Below is a small trained network, with its code and all its weights. Each question gives an input and a class and asks what happens when units are switched off, that is, made to give their printed mean instead of their output.

import numpy as np


def w(rows, s, z=0):
    codes = np.array(rows[::2]) - 128.0
    scale = np.full(codes.shape[1], s)
    scale[-1] = z or s
    return codes * scale


def f(y):
    return y / 2 * (1 + np.tanh(0.7978845608 * (y + 0.044715 * y**3)))


def log_softmax(a):
    a = a - a.max(-1, keepdims=True)
    return a - np.log(np.exp(a).sum(-1, keepdims=True))


def net(x, mask):
    res = np.array(x, float).reshape(1, 5) / 4 @ E
    y = f(res @ A[0][:, :-1].T + A[0][:, -1])
    res = res + np.where(mask, y, B[0][:, -1]) @ B[0][:, :-1]
    return log_softmax(res[-1] @ U[:, :-1].T + U[:, -1])


A, B = {}, {}
E = w([
[193,163,104,76,211],'x0',
[135,121,126,111,121],'x1',
[154,80,10,197,126],'x2',
[117,27,204,139,197],'x3',
[153,128,136,133,121],'x4',
],0.011)
A[0] = w([
[124,164,130,142,120,224],'n0',
[152,155,102,106,132,84],'n1',
[159,101,18,172,136,141],'n2',
[152,111,125,106,205,70],'n3',
[147,232,84,92,142,158],'n4',
[152,128,104,149,102,117],'n5',
[153,35,22,190,142,152],'n6',
[168,219,80,93,204,135],'n7',
[91,177,107,129,11,231],'n8',
[117,166,171,109,128,254],'n9',
[91,54,172,161,94,172],'n10',
[129,161,58,134,111,136],'n11',
[122,115,154,115,136,140],'n12',
[133,161,143,115,106,133],'n13',
[129,128,100,159,122,149],'n14',
[128,63,115,150,155,84],'n15',
[123,157,126,143,73,124],'n16',
[169,127,123,100,249,87],'n17',
[128,134,146,127,144,124],'n18',
[105,92,164,127,125,157],'n19',
[151,113,45,143,148,135],'n20',
[149,111,122,107,200,74],'n21',
[120,138,84,139,116,149],'n22',
],0.016,0.0054)
B[0] = w([
[180,140,87,105,124,163],'n0',
[127,103,158,99,99,154],'n1',
[133,177,215,163,42,233],'n2',
[67,195,141,141,162,168],'n3',
[143,36,97,5,88,225],'n4',
[127,144,133,140,91,156],'n5',
[24,76,45,194,52,250],'n6',
[120,30,169,30,68,223],'n7',
[184,220,22,211,199,241],'n8',
[174,120,110,90,209,196],'n9',
[200,27,190,170,130,215],'n10',
[197,157,175,120,79,195],'n11',
[141,132,159,141,157,153],'n12',
[124,113,94,108,137,152],'n13',
[143,128,125,158,96,160],'n14',
[62,64,105,154,173,167],'n15',
[118,172,103,167,149,167],'n16',
[26,233,147,94,180,202],'n17',
[122,141,144,118,152,138],'n18',
[183,102,178,149,142,175],'n19',
[93,148,174,139,54,196],'n20',
[57,183,146,147,156,164],'n21',
[169,143,135,146,93,168],'n22',
],0.029,0.016)
U = w([
[154,207,49,121,207,252],'0',
[119,232,90,200,77,43],'1',
[112,64,106,46,147,163],'2',
[110,132,208,117,46,143],'3',
[163,72,255,150,171,224],'4',
[65,10,126,179,100,41],'5',
[91,211,192,103,240,60],'6',
[3,191,147,173,127,109],'7',
],0.0072,0.0027)

Each question gives the input, the list of numbers given to net, and the class t.
The units are the neurons (one row each of A and B). Each row of codes is followed by its name. A weight is (code - 128) times the scale printed after its matrix; where a second scale follows, it is the last column's (A, B and U).
mask holds one flag per neuron, in row order. A switched-off neuron (its flag False) gives its mean, the last column of its row in B, instead of its output. The means were averaged over made-up inputs and are rounded, as every weight is.
A unit's drop is (log p(t) with every unit on - log p(t) with that unit switched off) / (log p(t) with every unit on - log p(t) with every unit switched off).
The circuit of an input: a set's keep is (log p(t) with only the set's units on - log p(t) with every unit switched off) / (log p(t) with every unit on - log p(t) with every unit switched off). Starting from the 12 units with the biggest drops (on a tie, the unit counted first), units are removed one at a time, each time the one whose removal leaves the highest keep (on an exact tie, the one counted first), for as long as the keep stays at least 0.8.
circuit, biggest first: the units of the circuit, biggest drop first
unit that matters most: the unit with the biggest drop
k most important neurons: the k neurons with the biggest drops, biggest first
drop when u is switched off: that unit's drop, to one decimal
input [7,-2,-1,1,0], class 6: circuit, biggest first : [n17 n6]
input [-2,2,1,-6,7], class 1: most important neuron : [n8]
input [1,-6,-1,-6,-8], class 2: 2 most important neurons : [n4 n7]
input [8,5,7,0,-7], class 3: 2 most important neurons : [n7 n2]
input [-2,-3,8,0,-1], class 1: 2 most important neurons : [n2 n7]
input [6,-2,-6,0,2], class 2: 2 most important neurons : [n7 n4]
input [-8,-8,-4,0,-8], class 0: 3 most important neurons : [n8 n7 n2]
input [1,8,-6,-8,8], class 2: 2 most important neurons : [n4 n7]
input [1,-3,6,7,5], class 7: 3 most important neurons : [n17 n4 n7]
input [2,2,5,-1,-5], class 3: 2 most important neurons : [n2 n8]
input [0,-8,0,6,-8], class 4: 2 most important neurons : [n6 n10]
input [1,8,-7,-6,-4], class 2: drop when n7 is switched off : 0.4
input [-4,5,-1,-7,-4], class 0: drop when n20 is switched off : 0.0
input [0,8,-1,-6,-5], class 0: drop when n8 is switched off : 1.3
input [1,5,0,8,7], class 6: unit that matters most : n17
